Rows near named flat spaces through zero (a row that begins with a name and a colon came from that space):
rasorkizal: [-28 -18  14 -11 -48  -7  40   7 -22 -15 -18  36  19  11  30 -15 -22  45
  79 -39 -99  18 -27  45  34  25  -1 -17 -28  15  -1   5 -12]
rasorkizal: [-10   8 -14  21  12  -4 -33  -6   1   2  25 -22  -9 -13   6   3  30 -44
 -43  -6  52  22  23 -38 -12   0  12   8  25 -13   0  -5  23]
mokepag: [-68  11  -5  30 -33  20 -39 -52   9  15 -22   9 -16 -20  13  -2 -27 -11
 -25 -34   6  12 -27 -18  21  24  -4   0  10 -21  15  28  40]
rasorkizal: [ 36 -31  -9   7  11  -6  37   9 -12 -35  -9 -13  10  10 -13  17  73  15
 -17  10  38   9  -6 -67   1  -6   7  41  12  -5 -43  -1 -21]
nittoma: [  4  13   4 -10   7  17   9 -17 -16 -21 -21  -6   7  10  19  16  -3   0
  -1  -2  -8 -11  -5  -2   4 -14   3  -4 -16 -11   3  -8 -31]
fubopof: [ -9  10  44 -45  33 -21   2   9 -60 -22   3  24  51  -7  37 -33 -28 -44
  57 -35 -75  -5  35  93 -30   0 -26 -31 -24   1  13 -44 -24]
rasorkizal: [-28  23  -1  12   9   2 -45 -16   8  23   4  -9 -19 -10   7  -8 -14 -27
 -20 -12  13   5   7   3  -4   5  -6 -11   9  -5  20   2   8]
mokepag: [-17  18   4   8  19   3 -29 -26 -11 -12 -16 -10   0  -1  16   9   7 -30
 -28 -11  22  -2  -4 -11  -1  -7 -16  -6  -3 -10   3 -13 -22]
mokepag: [-54  -4 -15  26 -19  47 -76 -44  20  28 -13 -14 -27 -14   1   3 -44   7
 -40 -23  37  -1 -20 -44  17  44 -25  29  23 -25  31  25  39]
mokepag: [ 56   3 -24 -10   4  16  34  31  38  15  22 -31 -22   7 -20  21  18  27
 -32  50  35  -3  12 -42  -7 -36  53  17   7  -9  -6  14   1]
fubopof: [-18  22  14 -12  -2 -12  14  -1 -12  -1 -10   6   2   0  34 -13  -1  -5
  22 -25 -53  18  -3  27   7 -14  17 -24 -18  -3   4  -5 -28]
fubopof: [ 45 -11  24 -39  20 -39  63  47 -35 -36   7  17  40  17  13  -9  27   4
  58   5 -58   1  16  54 -12 -25   0 -20 -30  23 -24 -37 -51]
fubopof: [ 15 -12   0  11  -8 -45  10  33  12   7  27  27   6   2 -34  -9   2  -5
  28  23   1  -8   3  49  -4   3 -22 -29  -2  45 -11  -9  20]
mokepag: [ 33 -20   5 -26  17  -2  26  30  -1  -8   3 -13  12   2   2  -3  22  21
  -3   7  -4   8   4 -19  -9 -12   8  26  -1  -9 -18 -10 -22]
nittoma: [ 18   3  -5  -4  -7 -17  24  24 -20 -30  24   2  16  18  22  13  16 -11
  31   1 -19  10  17  26   5 -10  12 -28 -17  19  -2 -27 -20]
mokepag: [-19   5   7  -1 -18   2  18 -15  13  12 -18  17   1 -16  -5  -7 -17   7
  -7  -2 -16  -1 -20   7   3  -9  14  -3  -3 -13  -4  22  24]
fubopof: [  5  10  -2  -1  19  14 -15  -9   2   8  -5 -19 -13   1   0   2   7  -3
 -19   2  17  -2   7 -25  -7  -3   5  14   9 -12   6   3 -13]
mokepag: [-18 -63 -13   3 -67  -2  34  43   3  14  32  16   2  -6   7 -32   8  65
  63 -40 -61  56  -3 -20  28  62  29  41  23   4  -9  29  58]
nittoma: [-19 -15   2   6   2 -18 -35  10  18  12  11   2   3 -18  -5 -10  -6 -13
 -29  -6  27  11 -10  -2  -2   9 -30   5   9   1  -4 -10  20]
mokepag: [-22 -25   9 -11 -17  -2  13   2 -23 -30  -8   7  30  -8  35  -3   9   5
   6 -36 -26  27 -15 -10  13  11  -5  14  -8 -18 -16 -13  -4]
nittoma: [  5  -4  12 -21  12  32  34 -23  -5  -2 -55 -14  -5   0   9  -3  20  43
 -14 -13 -21   2 -26 -58   5 -12  23  48   0 -41 -17  26 -38]
fubopof: [-36  12   1   6 -12  23 -22 -29  10  25 -20  -2 -20 -10   8 -11 -26  10
  -8 -21 -14   5 -14 -12  10  14   6   8   7 -19  17  25  12]
rasorkizal: [ 52  -1 -24   8  21   2   5  19  12  -9  41 -25  -1   1 -31  28  32 -30
 -45  51  83 -13  36 -33 -27 -25  23  10  20   0  -9  -9  27]
mokepag: [-44 -13  35 -18  26   8 -38 -34 -17   2 -51  11  20 -24  11 -27 -24  -4
 -19 -41 -14  -7 -30  -1  -7  19 -58  29  -1 -29  -4  -5 -16]
mokepag: [ 21  -7  12 -23  47   2  -5   9  -2  -1 -18 -29   0  -5   7  -8  36   5
 -38  -4  20   9  -1 -48 -15 -17  -5  41   8 -26 -18 -11 -46]
nittoma: [ 15   3 -11  10  -6  -7  15  11  15  15  17   0 -14   0 -21  -1  12   2
   1  19  11   1  11  -4  -5  -5  23  -2  11   9  -3  15  22]
fubopof: [ 23 -14   4 -21   9   3  22  14 -11 -28  -2  -6  24   4  12  13  10   6
  -7   6   2  -2  -1  -8  -4 -16   0  11 -12 -10 -14 -19 -21]
rasorkizal: [-32 -16  -6  20 -35 -18 -12   6   4   7  21  21   2 -10   1 -12  -9  -4
  19 -19 -11  21  -4  18  13  29  -8 -12   8  15   2   5  43]
nittoma: [-13  -6   4   2  -4  15   0 -17   9  11 -41  -3 -19   7   0  -5   2  44
   2 -14 -18   1 -35 -31  21  10  -9  23  -2  -7  -5  22 -31]
nittoma: [  8   0   9 -21  25  10   7  -3  20  10 -24 -20  -3 -19   2  -2  14   8
 -59   6  23   5 -17 -47 -12 -32  14  34   5 -39 -18   8 -15]
rasorkizal: [  3 -29 -31  42 -44 -24   0  24  16  -1  47  15  -6   6 -31  10  17   3
  19  16  32  12   6  -1  16  32  -3  -9  18  40  -8   7  58]
nittoma: [ 35  -1   5 -29  10 -30  36  55 -11 -12  42  -6  19   4  24  -9  23 -11
  25   4 -32  25  34  30 -14 -25  31 -17 -11   9  -8 -31 -16]
fubopof: [  3  -3   6 -17  38  30 -49 -14  -2   0  -3 -25  10 -14   1   5 -22 -24
 -53   4  50 -19  12 -22 -25  -1 -28  29  10 -32  12 -17   2]
rasorkizal: [  0  10  -2  15 -10 -14  28 -14 -11 -24 -19  12   2  14   3  16  27  -1
  12   2  -7  -1 -16   1  15 -13   5 -20 -14  14 -16   1 -24]
rasorkizal: [  5  18  -6   7   1  -2  16  -9 -15 -22   1  -7   1   9  18  16  26 -19
  -2  -1   3   8   9  -9   3 -18  24 -14  -6  -2  -4  -7 -17]
fubopof: [-23  -9  -4  21 -29   2   0 -19 -35 -19  16  27  19   1  -3  -1 -11 -23
  44 -18 -14  -3  21  29   1  38  -4 -13   8  13  10   3  50]
fubopof: [-30  -8  15 -12  -1   1 -42  -1  42  49 -16  13  -9 -27 -20 -25 -64  18
 -26   0  -2 -14 -33  25  -2   9 -41   5   1  -7  13  13  25]
rasorkizal: [ 62   0  -7 -10  44   8   2  10  27   7   7 -19  -2  -2 -55  21   5  -9
 -55  68  81 -47  13 -20 -36 -36  -7  18  10  -2 -11  -3   6]
nittoma: [-18   5   8  -3   7  -1 -39  -3   2  14   3   4   0  -5   3 -10 -36 -11
   3  -8  -5  -9   1  32  -3  13 -32 -14  -4   7  20 -11   2]
nittoma: [ 21   6 -13   7  -9 -36   6  46  26  22  43   0 -18   9 -11  -6   9   2
  20  22  -6  14  15  30   3  -8  14 -31  -1  38   3  -7   4]
[ 34  23  -6   1  38 -12  -2  15  10  12   5 -30 -28  14  -6   3  43  -6
 -18  20  24   3  16 -25 -10 -27  17   0   6   8  -4  -5 -46] => fubopof
[-39  27  -5  23 -28 -16 -25 -11   7  14  23  19  -7  -9   9  -3 -32 -37
  10  -8 -10   6   7  50   7   5   3 -51  -4  17  24   0  39] => rasorkizal
[-49  21  27  -3  -2  -8  -8 -35  -9   5 -52  23   0  -7  22 -18 -22   1
  13 -35 -52   0 -38  31  16  -2 -23 -22 -22  -4   2   6 -33] => rasorkizal
[ -5 -25  17 -11  30   0 -19  -6  10  13 -28  -4   6 -22 -20 -19   9   9
 -42  -6  28  -4 -21 -36 -15   5 -34  46  16 -23 -21   5  -2] => rasorkizal
[-65   3  19  18 -16 -12 -27 -37 -16  13 -27  34   3 -17   5 -30 -21 -15
  24 -46 -37   7 -19  30   9  34 -31 -12   4   3   6  15  22] => mokepag
[  5   2   2   7  22  -8 -37   2 -26 -16  12  -2   7  18   3   4  -1 -24
  24  -4   9 -14  21  27  -5  20 -42 -16  -4  27  14 -31 -25] => mokepag
[-68  10  12   1  -7   8 -77 -12  13  53   5   2 -20 -25  21 -41 -62  -9
   3 -47 -33  19  -1  30   4  41 -27  -4  12 -10  42   8  28] => rasorkizal
[ -3  28  -7   0   8   5  -3  -5  18   6 -12 -29 -25   2  27  11  22   0
 -39  -3   9  21 -12 -38  11 -32  30  -2  -5 -18  -1   2 -40] => fubopof
[-83 -19  33  -3 -24   4 -26 -47 -27 -11 -48  41  35 -30  28 -26 -45  -6
  10 -65 -47   7 -43  27  15  37 -52   5 -10 -25  -1   3  22] => mokepag
[-27  -8   4   0 -13   8  -7  -3 -16   0 -13  -3  -7   8  33 -15   5  25
  32 -44 -48  29  -9 -13  23  29   0  13  -1  -4   7   5 -25] => rasorkizal
[-10  13  -7  10  24   7 -59 -14   4  -1  19 -21   1 -14   3  14  -9 -54
 -58   7  68  -7  18 -12 -18  -5 -21  -3  12 -13  14 -22  17] => fubopof
[  4 -19 -20  21  -7 -12  10  10 -18 -31  34 -17  11  -6  14  11  68 -31
 -25 -13  44  41  23 -58  -3   4  30  22  25 -12 -25  -9  25] => rasorkizal
[-16  31  11  18  29  -7 -31 -41  15  16 -49   1 -25   0 -20   2   1 -11
 -35   9  27 -27 -32  -5   1 -17 -35 -12  -5   5  -2  10 -38] => rasorkizal
[  7 -22  11 -21   4   1  17  15  -2  -3  -8   0  15  -7   5 -11   5  21
   0  -8 -16   9  -9 -12  -3   0  -1  26  -1 -15 -14  -2  -7] => mokepag
[-34  21 -10  24  -8  28 -32 -40  -1  18  -9 -12 -27  -4   7  -1  -7 -10
 -12 -20   9   6   5 -29   6  19  16   8  18 -17  22  26  19] => fubopof
[ 37  -4  -5   6  12 -15  25  20   0   7   8  -1 -14  19 -30  -6  34  17
  31  21  -3  -6  15  -2  -5   2   9   4   8  28 -10   8 -15] => fubopof
[-38  17   3  23 -10  -9 -17 -28  -4  12 -11  15 -11  -7   1 -11  -3 -19
   6 -20 -11   6  -6  12   6  12  -4 -18   5   5   6  14  14] => mokepag
[ 17  18  -1  -8  15  13  10  -6  15  19  -4 -10 -13  -6 -15   0  -4  -2
 -22  22  13 -13   9 -10 -17 -23  26   6   6 -15   4  16   7] => nittoma
[-17 -11  -7  13 -42  -7  13   7  -3   1  18  24   4   2  -1  -5 -17  11
  43 -10 -32   9   1  29  15  25   7 -17  -1  19   7  10  37] => mokepag
[ 61 -30  -3 -16   9   7  66  22 -42 -51   4  -4  29  29  -6  18  50  24
  43  15  -9  -9  23 -21  -7  -1  18  27  -3   7 -26 -12 -28] => fubopof

Rows near named flat spaces through zero:
logon_fulit: [ -4 -47  43   0 -52  19   3  20 -26  59   3 -63  11  47 -15  20 -36  11
 -27 -61  27 -64  31 -42  27  14 -34 -21   3  -4   9   2  42]
sezov_voza: [  9  14 -26 -30  -3  26   8  14  21  18 -10  24  -7 -19  -3  22  33  32
  14  -4 -14 -15  15   5 -22  12  17  -1  17 -44  19 -29 -16]
sezov_voza: [-22 -10  47   5 -37  40  15   3   0  38   5 -40   3  17 -23  -9 -33   9
 -19 -17  34   0   7 -11  13  -4   3 -22  -4  16  -6   9  37]
logon_fulit: [ -4   4   3  -1 -30  17  -1  29 -14  28 -21   9  12   9  17  21  19  23
 -17 -42   4 -32  15 -11   8  25  22  10   5 -54   2 -18 -18]
fus_tapul: [ -9   5  18  -1 -31  26   3  14   1  14  -6  10  14  -8   6   7   6  16
  -2 -14   4  -9  12  -2  -3   9  21   0  -8 -37   9  -5 -15]
zun_bobon: [  1  -3 -18  -6  18 -17  -1  -2  -4  -9  -5   5  -9  -2   6   1   6 -10
  -6   7  -3   1  -4   3   2   2  -8   4   6  17  -1  -6   1]
zun_bobon: [ 13   2  -1  -5  14  -4  -2 -14  11 -22  14 -12   7  -6   8  -9 -26 -50
  16 -21   0 -10 -15  -1   1  -9  -7   8  10  34  -7  33   5]
sezov_voza: [-12  29 -27  10  13   2  12  -3   8  -7 -22  -2 -22  26  10   9  -7   7
   3  -4  13   9 -18  11  10  11   6  -6  20  12  -1 -18  -3]
logon_fulit: [  7 -46 -43  -7  20 -70 -22  32  -9 -24   6  -1   6  22  20  24 -14 -28
  22 -10 -44  -5   1 -37  -3   0 -22   9  18  14  27  -6 -12]
zun_bobon: [-26  -5   0  14 -29  -1   0  21   3   4 -10  21   4  15  -4  19   2  39
  31   3 -20  33  -3 -19 -11   5  25  -1  -2 -37  21 -27 -27]
sezov_voza: [ -5 -15 -17 -48   0  19  11  -4  14   3  -8  29  -8 -47   3  18  30   1
  -3  22  -7 -21  24  11 -19  14 -11  -8   1   0  39 -30  -7]
rin_ges: [  8  18 -38  -6  34 -16   1 -10  10 -19  -7  16 -16  -1   3   4  10 -18
  27 -12 -16  15 -30   1  -8   0  10  21  28  17 -16  -4 -11]
fus_tapul: [  4   5 -37  10  45 -45  -6 -15   2 -39   0   2 -15  14   9  -5 -13 -37
  23   4 -15  26 -35  -1   3  -9 -10  15  20  49 -14   9  -3]
zun_bobon: [-13 -13 -30  17  14 -44  -4   1 -10 -21 -12  -4 -14  39   9  18 -18  -9
  22  -6 -14  15 -22 -19   9   5 -17   4  17  27   9 -15  -7]
zun_bobon: [  3   3 -10 -16 -13  14   2  22  15   4  -3   8   9  -9  15  15   2   8
   1  -2  -5 -21  22   3  -9   9   9 -11   2 -30  29  -9 -14]
fus_tapul: [ -2  -7 -48   7  43 -53  -5 -37 -10 -45 -12  19 -27  15   5  17   4 -31
  47  -3 -26  17 -45  -9   0   5 -30  26  25  51  -2 -15 -17]
fus_tapul: [ 23 -10  -7  26  18 -45 -21  12 -10 -10  19 -25   9  37  -4  -8 -22 -13
  17 -20 -22   9 -16 -25   6 -18  -6  13   9   5 -25  28   7]
logon_fulit: [  7  18 -16  -3  -4   6  -2  24  -8   9 -21   3   8  10  33  15   8  -8
 -20 -49   9 -41   4   0  14  24  17  13  17 -31  -6  -4 -16]
logon_fulit: [  5  38 -14   1  13  25  16 -28  37 -14   5   8 -19  -4 -21  -4  -3  16
  46  20  -3  29 -21  20 -21 -12  10  -8  12   4   1  -1  -5]
rin_ges: [ 12   2 -19 -17  23 -15  -7 -12 -10 -25  -7  36   1 -42  25  -2  40 -12
 -25  35  -6 -18  15  28  -4   9 -13   8 -18  -6  11  -9 -21]
rin_ges: [-19  24 -33   9  44 -27   4 -11   4 -28 -16  13 -20   9   8 -12  -9 -48
  22 -24  -6  55 -64  -5   6  -3  31  35  38  60 -45   6  -5]
logon_fulit: [  5 -24  56  -2 -58  30 -13  39 -22  55  10  -5  41 -10 -10   0  16  28
 -24 -46  -2 -29  33 -30   0   4  30  12 -20 -73 -13  11  -1]
zun_bobon: [ 12  34 -67  -8  58 -24   8  -1  11 -21 -23 -12 -32  28  28   8 -11 -38
  -5 -26   9 -12 -29  13  16  13  -4   7  50  46 -17  -5   7]
rin_ges: [ 15   1  -4  -1   6  -6  -6   7  16  -6  18  -4   8   0  -8  -5 -11  -7
  26  -4 -18  10  -5  -8 -13 -15   8   3   7  -5  -3  17  -1]
logon_fulit: [ -7 -18   5 -10  -2  -4   1  -9  11 -14  13   3   4 -13  -7   0 -16 -25
  29   2 -14  14  -9 -12 -12 -10  -4   2   2  27  12  10   0]
fus_tapul: [-25  41 -26  -2  10  14  14   7  44 -36  -8  35  -5 -18  16  -4 -11 -10
  38  26 -11  60 -26  20 -21  -6  50  -2  12   6  15  -5 -32]
sezov_voza: [  0 -33  91  11 -47  23 -11  15 -17  23  38 -38  48 -22  -8 -43 -32 -17
 -57  14  29 -11  41  -3  14 -24  -2 -21 -57  -1  -8  56  34]
logon_fulit: [ -2  30 -17   5  19   7  10  -9   7  -6 -13   0 -17   7   5  -5   2   3
  -8   7  15   8 -12  20   6   4   6  -3  10  11 -12  -6   3]
fus_tapul: [-11  61  49  13 -25  77  23 -49  14 -12  -8  26   3 -50   5 -31  20  21
 -29  54  53   2  12  72   2   3  15 -20 -49 -22   1   9 -14]
logon_fulit: [  1  27 -22  -1  34 -10   2 -54  20 -69   2  61 -10 -57  10 -13  30 -14
  34  80 -18  40 -17  48 -26 -10  -8   7 -25  18  20  -3 -41]
logon_fulit: [ 16 -17 -20  -4  18 -45 -24  14  -9 -32   9  31  19 -23  24   1  19 -20
   6  17 -37   1   6  -4 -11  -4  -1  19 -12 -17  11   7 -30]
rin_ges: [ -1  11 -13 -11   3  12   9 -12  14 -13  -6   6  -7  -7  10   9  -5 -11
  10   2   6 -13   0  12  -3   7  -8  -7   7  10  18  -5  -7]
sezov_voza: [  0  24 -25  23  31 -16   8 -27  12 -20  -2 -17 -30  37 -15  -4 -22   0
  31   8   3  32 -37   5   4 -10 -12  -4  21  40 -16   0  11]
rin_ges: [ -8 -66  38   0 -26 -18  -9  20 -12  28  30 -44  12  19 -33  -5 -34   9
  -9  15  -7   8  26 -39   0 -22 -30 -26 -18  22  17  10  42]
zun_bobon: [ -2 -17  13  -1 -20   5  -2 -14 -46  25 -25  16  -4  -7   6  19  51  38
 -44   1  17 -51  28   7  17  31 -31   4 -24 -36   6 -36  -7]
rin_ges: [  9  10  56  16 -34  29  -8  17   1  12  23  -9  38 -18   1 -30  -9   9
 -28  10  14  -1  26  12   1 -16  26 -10 -39 -43 -10  38   1]
fus_tapul: [  4 -25 -10 -14  -4  -7  -3   2  -3  16   2   4  -5   4 -19  21  13  14
  28 -20 -24  -7  -1 -27 -12   3  -9  10  15 -10   6 -17  -1]
rin_ges: [ 10  32 -17   1  22   7   7   9  21  -4   1 -25  -7  19  10 -11 -28 -24
  -4 -21  15   1 -15   9   8  -5  16  -5  26  21 -19  21  15]
zun_bobon: [ 23   8  44   4 -46  53   5  22   4  54  14 -44  17  18 -17  -2  -8  56
 -36  -8  32 -53  53   7   7   0  -5 -38 -21 -65   9   9  26]
rin_ges: [ -8 -62 -47 -34  46 -64  -3 -10  -7 -23   3  -8 -29   0  -6  16 -10 -42
   8  31 -26   8  -5 -22  -4  -4 -60  -7  21  91  30 -22  26]
fus_tapul: [ 15   2 -25   4  43 -31  -3 -32  -1 -27   6  -5 -22   5  -8  -8   0 -16
  11  25  -5   9 -18  11   1 -11 -33   2   6  44 -10   5  11]
sezov_voza: [ -4  17 -84 -10  40 -34   6  26  19 -14 -28   9 -35  38  19  34   1  12
  23  -3 -21  12 -16  -4  -4  16   5  -4  50   6  20 -44 -14]
zun_bobon: [ 28  14  34  -5 -20  43   1 -10  -5  33   9 -18  16  -9 -10  -8   9   2
 -13 -48  20 -49  11   2   5   3   4  10  -2 -33 -28  26  12]
sezov_voza: [ -7 -43 -28 -11  57 -68  -6 -40 -10 -60  11  -8 -19 -11  11 -12 -31 -89
   6  35  -9  19 -28  -2   9 -14 -59   4   5 125   9  17  21]
zun_bobon: [-10  13  15   9  -6  13   6  -3  28 -19  17  -6   8  -4  -5 -18 -35 -17
  24  15   2  37 -14   5  -9 -20  20 -11  -4  20   3  25   1]
fus_tapul: [ 16  24  17  16   5   9  -2  -8  -3  -8   6 -13   8  -3  12 -23  -4  -4
 -36  19  26 -15  12  30  14  -5  -5 -11 -22  -5 -12  24   7]
fus_tapul: [  1  33   7   4  -4  15  -2  28   6  -7  -6   2  23 -10  40 -17 -10 -27
 -37 -17  20  -9   5  20  13   5  39   4  -4 -17 -14  25 -12]
rin_ges: [ 11  14   7  18   1  -3  -7  22   1  15   9 -19   9  22  -6 -14 -10   8
  -5 -20  -1  14  -7  -9   5 -12  26   6   7 -18 -32  19   9]
sezov_voza: [  4 -27  34  30 -14 -40 -31  -2 -44 -26  10  23  35 -18  22 -15  18  -8
 -24  26 -13  -2  15   0  10  -4 -13  18 -54 -26  -1  19 -28]
sezov_voza: [-43 -66 -37 -25 -37 -23   4  71 -18  64 -36  -8 -17  61 -10  73   0  46
  20 -70 -33  -9   8 -83   1  36   6   2  54 -23  37 -79   2]
fus_tapul: [ -5  -9  -5 -15  10   7   9  -9  24   7  14  -3 -18  -8 -38  -4  -2  19
  27  33 -13  37  -4  -4 -23 -19  -3 -14   7  21   8 -11  19]
logon_fulit: [-16 -30 -25  -4   5 -42 -10  34 -21  -1 -16   4   1  18  24  19  -1 -14
 -15 -17 -15  -1   1 -26  11  14  -1   9  13  10  10 -20  -7]
zun_bobon: [ 15 -15   6   8  11 -18  -7   1 -15  19  12 -32  -7  23 -20  -9  -5  13
 -20   4   5  -6   7  -9  10 -11 -24  -8  -2  11 -18   7  32]
sezov_voza: [ 15  20  91   2 -48  78   4 -29   3  18  29   6  38 -67 -16 -43  19  17
 -39  35  37 -21  40  43  -7 -15  12 -14 -68 -48  -9  43   4]
rin_ges: [-21   4 -53   9  40 -49   1  15 -21 -17 -37  -3 -28  38  36  12  -6 -24
 -31  -9  10   7 -23   0  30  21  -7   7  29  47  -9 -26   2]
[-10  -3 -24  20   4 -38 -10  21  -2 -26  -7   7   6  30  23  14 -20 -16
  28 -19 -23  19 -21 -21   3   3  13  13  15   0   7  -1 -25] => fus_tapul
[  9 -11 -16 -32 -13  24   8 -11  17  20   0  27 -13 -20 -30  33  39  48
  46   5 -28 -15  15  -9 -34   8 -10  -2  10 -42  33 -39 -15] => fus_tapul
[ 21 -44  38   6  -2 -16 -16   2 -29  43  29 -49   9  21 -43 -18 -11  -3
 -15 -35  -3  -8   0 -41  10 -21 -20  12   1  18 -47  30  51] => fus_tapul
[ -8  26   5  -1  13  20  12 -15   5  -2  -8  -3  -8 -10   4 -18  -4 -23
 -17  -8  25  10 -19  18  10   0  16   6   8  30 -27  12  11] => rin_ges
[ 11  25  -2 -14  13  19   6 -10  25 -26   9   5   8 -32  20 -17 -11 -37
  -6  14  13  -9   4  31  -5  -6   6  -7  -5  16   7  26  -4] => rin_ges
[  2  11  62  18 -36  26 -11  19 -22  10   7  -8  46 -20  30 -32  -8 -25
 -61 -23  33 -27  21  13  24   1  29   8 -38 -32 -26  46  -3] => sezov_voza
[  5  12  22  30 -23   3  -8   5  -6  -4   5  -4  18  16   8  -3  -9  19
   1   0   4  -5   8   4   7  -2   6  -5 -21 -38   2  13 -15] => fus_tapul
[-10  34 -32  40  36 -45  -5 -16 -19 -58 -26  16 -11  22  49  -7  -6 -29
 -19  22  14  15 -29  31  29  12  -7   9  -6  29  -9   1 -27] => sezov_voza
[ 25 -58  46 -12 -32  -1 -16   9 -24  30  32 -30  25 -15 -16  -4   5  25
 -46  33   4 -56  69  -6   1  -9 -54 -32 -49 -28  32  10  29] => zun_bobon
[ -2 -18   0  -1 -19 -15 -14  46 -17  16  -7   6  22   7  21  14   9   7
 -19 -26 -14 -17  19 -22   5  12  19  10  -1 -42   6  -7 -16] => sezov_voza
[ -5 -31   0  33  14 -74 -30  14 -43 -37   1  -2  21  20  37 -10 -18 -48
 -23  -3 -12   7 -11 -18  27  -2 -15  21 -17  28 -12  23 -12] => sezov_voza
[ 18  12  -9 -23  13   8  -3  -9  11 -21   5  33   8 -53  17  -7  31  -9
 -11  36  -6 -16  21  32 -16   0  -1   0 -18 -18  17   3 -20] => sezov_voza
[-24  16 -55  -5  35 -23  12  -5  24 -33 -19  24 -32   8   6  12  -5  -9
  37  21 -17  52 -36   4 -11   2  12   2  31  41  12 -29 -15] => logon_fulit
[ 14   0 -71   3  33 -62 -17  39 -20 -19 -28   8  -8  39  51  33  12  -6
 -17 -20 -20 -34   4  -7  17  27 -12  10  26 -19  14 -27 -26] => logon_fulit
[ 13  69 -85   4  72 -22  11 -24  45 -61 -15  35 -40   2  15   1  11  -3
  49  43 -19  47 -43  43 -20  -6  14   3  34  20   1 -16 -31] => logon_fulit
[-19   9  21  14  -3  15  11   1   3  21   0 -35  -8  27 -18 -19 -35 -13
  -7 -29  25  29 -27 -12  16  -9  20   0  18  40 -38  17  34] => rin_ges
[ -2   0 -34 -10  30 -22   2 -17   1 -24 -11  12 -18  -2  10   9   3 -29
  16  -4  -8   3 -22   1   0   7 -13  13  21  38   1  -9  -6] => sezov_voza
[ 16  38 -38  -6  41 -11  -3   0  31 -36   5  24  -2 -19  14 -13   3 -30
  30   3 -21  31 -29  16 -18 -13  33  20  22   7 -17  18 -21] => logon_fulit
[ 23  54 -78 -29  54   2  12   0  42 -26 -17  27 -28 -12  22  13  22  -8
  23   3 -13  -4 -15  32 -19   9  18   5  44  -3   6 -18 -21] => sezov_voza
[-26   8  74  28 -61  46   1  24   1  30  12 -10  37   0 -13 -25 -24  16
  -7 -22  17  33   0 -13   3 -13  57   1 -25 -37 -23  29   0] => fus_tapul
[ -5 -15 -19   3   0 -24  -6  31   6   5   3  -3  -2  24  -7  13  -7  23
  18   7 -25  22   3 -22 -10  -5   7  -7  10 -14  14 -16  -3] => zun_bobon
[ 24  29  -8 -21  30  25  11 -44  31 -21  16   9 -13 -41 -15 -19   9 -20
  19  28   4   2  -9  35 -19 -15  -9  -2   2  25  -6  19   7] => sezov_voza
